Below is a small trained network, with its code and all its weights. Each question gives an input and a class and asks what happens when units are switched off, that is, made to give their printed mean instead of their output.

import numpy as np


def w(rows, s, z=0):
    codes = np.array(rows[::2]) - 128.0
    scale = np.full(codes.shape[1], s)
    scale[-1] = z or s
    return codes * scale


def norm(h):
    return h / np.sqrt((h * h).mean(-1, keepdims=True) + 1e-5)


def f(y):
    return np.maximum(y, 0)


def log_softmax(a):
    a = a - a.max(-1, keepdims=True)
    return a - np.log(np.exp(a).sum(-1, keepdims=True))


def net(x, mask):
    res = np.array(x, float).reshape(1, 5) / 4 @ E
    u = 0
    for l in range(2):
        y = f(norm(res) @ A[l][:, :-1].T + A[l][:, -1])
        res = res + np.where(mask[u : u + 11], y, B[l][:, -1]) @ B[l][:, :-1]
        u += 11
    return log_softmax(norm(res)[-1] @ U[:, :-1].T + U[:, -1])


A, B = {}, {}
E = w([
[76,247,86,29,174,220,145,188,144,99,68,127],'x0',
[85,152,102,159,131,159,87,45,217,58,119,209],'x1',
[69,130,76,186,152,135,225,180,207,102,135,117],'x2',
[200,147,106,24,111,112,169,136,173,52,94,102],'x3',
[150,91,122,134,153,180,141,95,95,219,1,29],'x4',
],0.0055)
A[0] = w([
[144,164,163,147,134,128,79,64,129,123,137,151,102],'L0N0',
[90,124,72,120,142,93,165,164,93,110,142,44,70],'L0N1',
[77,114,119,207,89,93,64,193,65,92,123,158,97],'L0N2',
[126,179,74,38,206,148,162,107,136,14,145,167,65],'L0N3',
[114,165,130,34,142,151,141,76,158,150,121,29,120],'L0N4',
[131,135,136,141,87,103,148,123,68,173,109,137,136],'L0N5',
[151,186,116,100,134,164,98,165,92,149,1,95,34],'L0N6',
[135,122,95,112,157,194,148,82,118,129,62,87,122],'L0N7',
[164,112,170,106,84,112,57,127,146,59,130,110,76],'L0N8',
[110,73,100,170,160,193,107,137,135,84,6,126,4],'L0N9',
[169,121,129,144,161,61,175,195,120,87,133,79,51],'L0N10',
],0.007,0.0031)
B[0] = w([
[149,74,76,184,88,31,221,189,113,166,68,65,175],'L0N0',
[183,78,86,187,125,60,98,192,118,53,79,186,163],'L0N1',
[79,181,175,138,131,144,145,107,153,198,168,157,168],'L0N2',
[101,129,163,54,53,172,63,220,178,52,178,25,254],'L0N3',
[55,192,173,99,204,101,151,163,80,116,198,235,205],'L0N4',
[76,255,101,143,73,128,171,176,214,141,107,171,163],'L0N5',
[194,140,170,118,113,231,160,111,28,225,42,204,214],'L0N6',
[99,184,60,144,175,156,61,116,194,221,78,133,207],'L0N7',
[200,144,32,158,88,172,97,85,132,93,119,148,174],'L0N8',
[208,108,184,176,150,113,80,85,201,168,160,55,181],'L0N9',
[117,35,63,100,183,64,190,111,195,151,98,94,163],'L0N10',
],0.0057,0.0076)
A[1] = w([
[53,94,154,155,139,117,145,111,81,153,198,162,36],'L1N0',
[111,141,146,169,170,125,115,133,82,144,166,160,2],'L1N1',
[141,86,108,163,140,60,200,134,124,91,90,153,149],'L1N2',
[122,103,156,31,167,173,131,150,71,138,46,134,50],'L1N3',
[140,107,148,166,105,134,167,84,95,168,111,137,189],'L1N4',
[103,173,157,103,131,137,121,161,123,1,121,89,81],'L1N5',
[79,165,127,69,111,113,71,152,163,108,162,118,22],'L1N6',
[135,89,142,139,174,194,92,81,139,169,123,63,64],'L1N7',
[92,179,180,181,173,72,72,112,172,164,136,137,93],'L1N8',
[106,123,120,155,149,184,129,84,124,150,197,91,31],'L1N9',
[174,124,118,137,62,91,100,61,87,79,164,178,79],'L1N10',
],0.0091,0.0023)
B[1] = w([
[122,162,207,180,24,58,234,117,94,91,119,178,176],'L1N0',
[47,165,95,159,27,119,179,119,41,108,116,157,155],'L1N1',
[64,132,122,61,161,107,91,225,38,152,104,36,196],'L1N2',
[136,168,185,181,99,207,85,190,42,211,228,227,241],'L1N3',
[117,154,154,75,131,166,69,137,171,18,181,171,214],'L1N4',
[56,30,99,48,57,196,117,16,192,55,221,142,254],'L1N5',
[138,39,128,93,96,124,168,159,169,88,149,146,236],'L1N6',
[86,104,67,98,216,118,189,99,168,127,116,182,201],'L1N7',
[195,130,106,106,115,102,217,45,109,87,150,96,217],'L1N8',
[151,87,88,157,56,89,166,85,104,158,142,133,151],'L1N9',
[200,200,191,175,180,174,3,136,123,121,23,37,199],'L1N10',
],0.0066)
U = w([
[96,83,107,46,64,186,101,153,229,18,200,133,206],'0',
[152,213,134,139,167,210,112,164,60,254,95,212,198],'1',
[87,65,81,113,182,34,155,245,89,156,89,41,87],'2',
[124,101,36,171,228,135,176,3,240,183,65,128,2],'3',
[124,163,167,218,34,51,227,78,79,100,137,132,152],'4',
[219,171,161,190,128,91,2,91,136,86,43,49,94],'5',
],0.012,0.0012)

Each question gives the input, the list of numbers given to net, and the class t.
The units are the neurons (one row each of A and B). Each row of codes is followed by its name. A weight is (code - 128) times the scale printed after its matrix; where a second scale follows, it is the last column's (A, B and U).
mask holds one flag per neuron, layer by layer. A switched-off neuron (its flag False) gives its mean, the last column of its row in B, instead of its output. The means were averaged over made-up inputs and are rounded, as every weight is.
A unit's drop is (log p(t) with every unit on - log p(t) with that unit switched off) / (log p(t) with every unit on - log p(t) with every unit switched off).
The circuit of an input: a set's keep is (log p(t) with only the set's units on - log p(t) with every unit switched off) / (log p(t) with every unit on - log p(t) with every unit switched off). Starting from the 12 units with the biggest drops (on a tie, the unit counted first), units are removed one at a time, each time the one whose removal leaves the highest keep (on an exact tie, the one counted first), for as long as the keep stays at least 0.8.
units of the circuit, in order: the units of the circuit, biggest drop first
top k neurons in layer l: the k neurons of layer l with the biggest drops, biggest first
drop when u is switched off: that unit's drop, to one decimal
input [-3,5,-6,1,5], class 3: units of the circuit, in order -> [L1N7]
input [-1,-5,4,-7,6], class 3: top 2 neurons in layer 1 -> [L1N3 L1N7]
input [-3,-6,8,-4,-4], class 2: units of the circuit, in order -> [L1N2 L0N10]
input [7,8,0,-7,8], class 3: top 2 neurons in layer 1 -> [L1N7 L1N8]
input [-5,-4,0,5,5], class 2: top 2 neurons in layer 0 -> [L0N10 L0N1]
input [7,4,-8,2,0], class 1: top 2 neurons in layer 1 -> [L1N3 L1N4]
input [-8,8,-8,-8,2], class 4: top 3 neurons in layer 0 -> [L0N2 L0N3 L0N1]
input [-2,6,-5,-4,-6], class 5: top 2 neurons in layer 0 -> [L0N4 L0N8]
input [-4,-5,6,-4,-3], class 4: top 2 neurons in layer 0 -> [L0N2 L0N0]
input [0,-8,1,5,2], class 1: top 2 neurons in layer 0 -> [L0N6 L0N0]
input [0,-5,8,-2,-7], class 2: top 2 neurons in layer 0 -> [L0N10 L0N3]
input [0,-5,2,7,1], class 2: top 3 neurons in layer 0 -> [L0N10 L0N1 L0N2]
input [1,3,8,-6,-7], class 4: drop when L1N0 is switched off -> 0.3
input [-8,6,-8,-8,1], class 4: units of the circuit, in order -> [L1N0]
input [7,-4,-6,5,1], class 1: drop when L0N6 is switched off -> 0.6
input [0,-2,3,2,6], class 1: drop when L0N6 is switched off -> 0.6
